Here is a tiny trained network, its code and every weight. The questions are about switching its units off for an input and a class, where a switched-off unit gives its printed mean instead of its output.

import numpy as np


def w(rows, s, z=0):
    codes = np.array(rows[::2]) - 128.0
    scale = np.full(codes.shape[1], s)
    scale[-1] = z or s
    return codes * scale


def f(y):
    return np.maximum(y, 0)


def log_softmax(a):
    a = a - a.max(-1, keepdims=True)
    return a - np.log(np.exp(a).sum(-1, keepdims=True))


def net(x, mask):
    res = np.array(x, float).reshape(1, 5) / 4 @ E
    y = f(res @ A[0][:, :-1].T + A[0][:, -1])
    res = res + np.where(mask, y, B[0][:, -1]) @ B[0][:, :-1]
    return log_softmax(res[-1] @ U[:, :-1].T + U[:, -1])


A, B = {}, {}
E = w([
[170,153,150,124,87,248,170,120,90,176,205,93],'x0',
[198,87,93,105,138,140,211,168,127,155,93,192],'x1',
[143,98,143,160,105,97,122,104,110,117,120,146],'x2',
[162,139,143,53,118,115,105,180,75,32,130,123],'x3',
[165,221,95,191,147,103,124,93,46,111,110,147],'x4',
],0.011)
A[0] = w([
[27,167,213,167,75,160,21,89,145,89,165,97,78],'n0',
[180,191,77,130,138,157,108,70,74,135,145,164,59],'n1',
[148,41,244,73,93,159,125,115,197,128,134,62,81],'n2',
[37,155,29,153,118,183,197,76,159,158,140,101,197],'n3',
[179,122,212,185,88,167,137,115,103,185,219,177,112],'n4',
[172,190,104,61,108,128,121,104,165,90,216,115,107],'n5',
[145,168,39,180,212,149,98,98,39,95,127,139,68],'n6',
[167,121,194,49,86,76,80,172,75,102,145,113,127],'n7',
[120,87,94,134,136,175,198,186,109,142,139,253,148],'n8',
[162,141,185,107,63,250,191,76,51,143,159,77,3],'n9',
[210,192,161,72,107,117,115,194,102,80,133,102,80],'n10',
[65,62,141,210,175,94,160,64,151,147,123,141,154],'n11',
],0.0075,0.0019)
B[0] = w([
[169,99,194,195,42,42,229,156,166,21,118,210,225],'n0',
[147,63,120,200,147,188,68,97,255,124,158,113,188],'n1',
[88,19,84,172,55,169,86,89,151,101,118,119,209],'n2',
[130,160,171,114,117,131,126,86,11,179,154,191,200],'n3',
[121,204,93,88,186,115,87,160,140,143,78,170,213],'n4',
[140,119,155,91,111,137,142,119,71,127,91,161,171],'n5',
[110,85,73,122,114,65,99,141,194,165,188,59,200],'n6',
[105,122,154,143,129,162,59,145,62,195,119,224,199],'n7',
[232,135,166,205,134,57,117,79,138,8,182,107,215],'n8',
[84,113,101,34,190,89,183,159,91,120,58,18,248],'n9',
[155,165,147,172,116,158,64,148,156,108,139,179,200],'n10',
[138,124,72,120,191,206,106,128,127,161,38,208,201],'n11',
],0.0078,0.011)
U = w([
[208,119,170,168,112,109,254,142,161,101,130,120,95],'0',
[76,112,102,106,201,89,137,179,122,117,37,80,109],'1',
[102,60,76,183,109,175,63,101,175,136,191,37,68],'2',
[129,157,141,148,141,202,109,138,82,159,112,178,74],'3',
[118,125,119,141,153,153,147,108,122,96,120,120,254],'4',
],0.0094,0.0031)

Each question gives the input, the list of numbers given to net, and the class t.
The units are the neurons (one row each of A and B). Each row of codes is followed by its name. A weight is (code - 128) times the scale printed after its matrix; where a second scale follows, it is the last column's (A, B and U).
mask holds one flag per neuron, in row order. A switched-off neuron (its flag False) gives its mean, the last column of its row in B, instead of its output. The means were averaged over made-up inputs and are rounded, as every weight is.
A unit's drop is (log p(t) with every unit on - log p(t) with that unit switched off) / (log p(t) with every unit on - log p(t) with every unit switched off).
The circuit of an input: a set's keep is (log p(t) with only the set's units on - log p(t) with every unit switched off) / (log p(t) with every unit on - log p(t) with every unit switched off). Starting from all 12 units, units are removed one at a time, each time the one whose removal leaves the highest keep (on an exact tie, the one counted first), for as long as the keep stays at least 0.8.
units of the circuit, in order: the units of the circuit, biggest drop first
unit that matters most: the unit with the biggest drop
top k neurons: the k neurons with the biggest drops, biggest first
drop when u is switched off: that unit's drop, to one decimal
input [-5,-2,-5,7,-8], class 2: top 2 neurons : n2, n9
input [2,1,-1,3,-8], class 2: units of the circuit, in order : n2
input [6,3,-4,-6,8], class 2: top 2 neurons : n1, n6
input [7,-6,0,-6,-5], class 1: top 3 neurons : n9, n4, n8
input [-1,-7,3,8,-1], class 3: top 2 neurons : n7, n8
input [3,3,-8,-3,8], class 2: top 3 neurons : n1, n6, n0
input [-4,3,3,8,-6], class 3: units of the circuit, in order : n7, n9
input [-5,-2,-4,6,8], class 2: units of the circuit, in order : n6, n9
input [8,3,6,8,-3], class 1: top 3 neurons : n9, n3, n4
input [7,2,-4,1,6], class 1: top 3 neurons : n9, n4, n2
input [7,-5,-4,3,-1], class 1: top 3 neurons : n9, n8, n4
input [5,-1,-3,1,8], class 2: top 2 neurons : n1, n6
input [1,2,-7,-7,0], class 3: top 2 neurons : n3, n0
input [-2,-6,3,-7,0], class 3: units of the circuit, in order : n11
input [-4,5,1,-4,8], class 2: units of the circuit, in order : n6, n1
input [8,6,0,-4,4], class 1: top 3 neurons : n9, n4, n0
input [0,-3,3,-7,3], class 3: units of the circuit, in order : n11, n3
input [-7,-6,1,5,-8], class 2: top 3 neurons : n2, n9, n4
input [2,3,-1,3,6], class 2: drop when n0 is switched off : 0.2
input [6,1,-2,1,1], class 1: drop when n9 is switched off : 0.8
input [2,4,8,8,0], class 3: unit that matters most : n7
input [-5,-5,-5,-6,-3], class 3: drop when n9 is switched off : 0.5
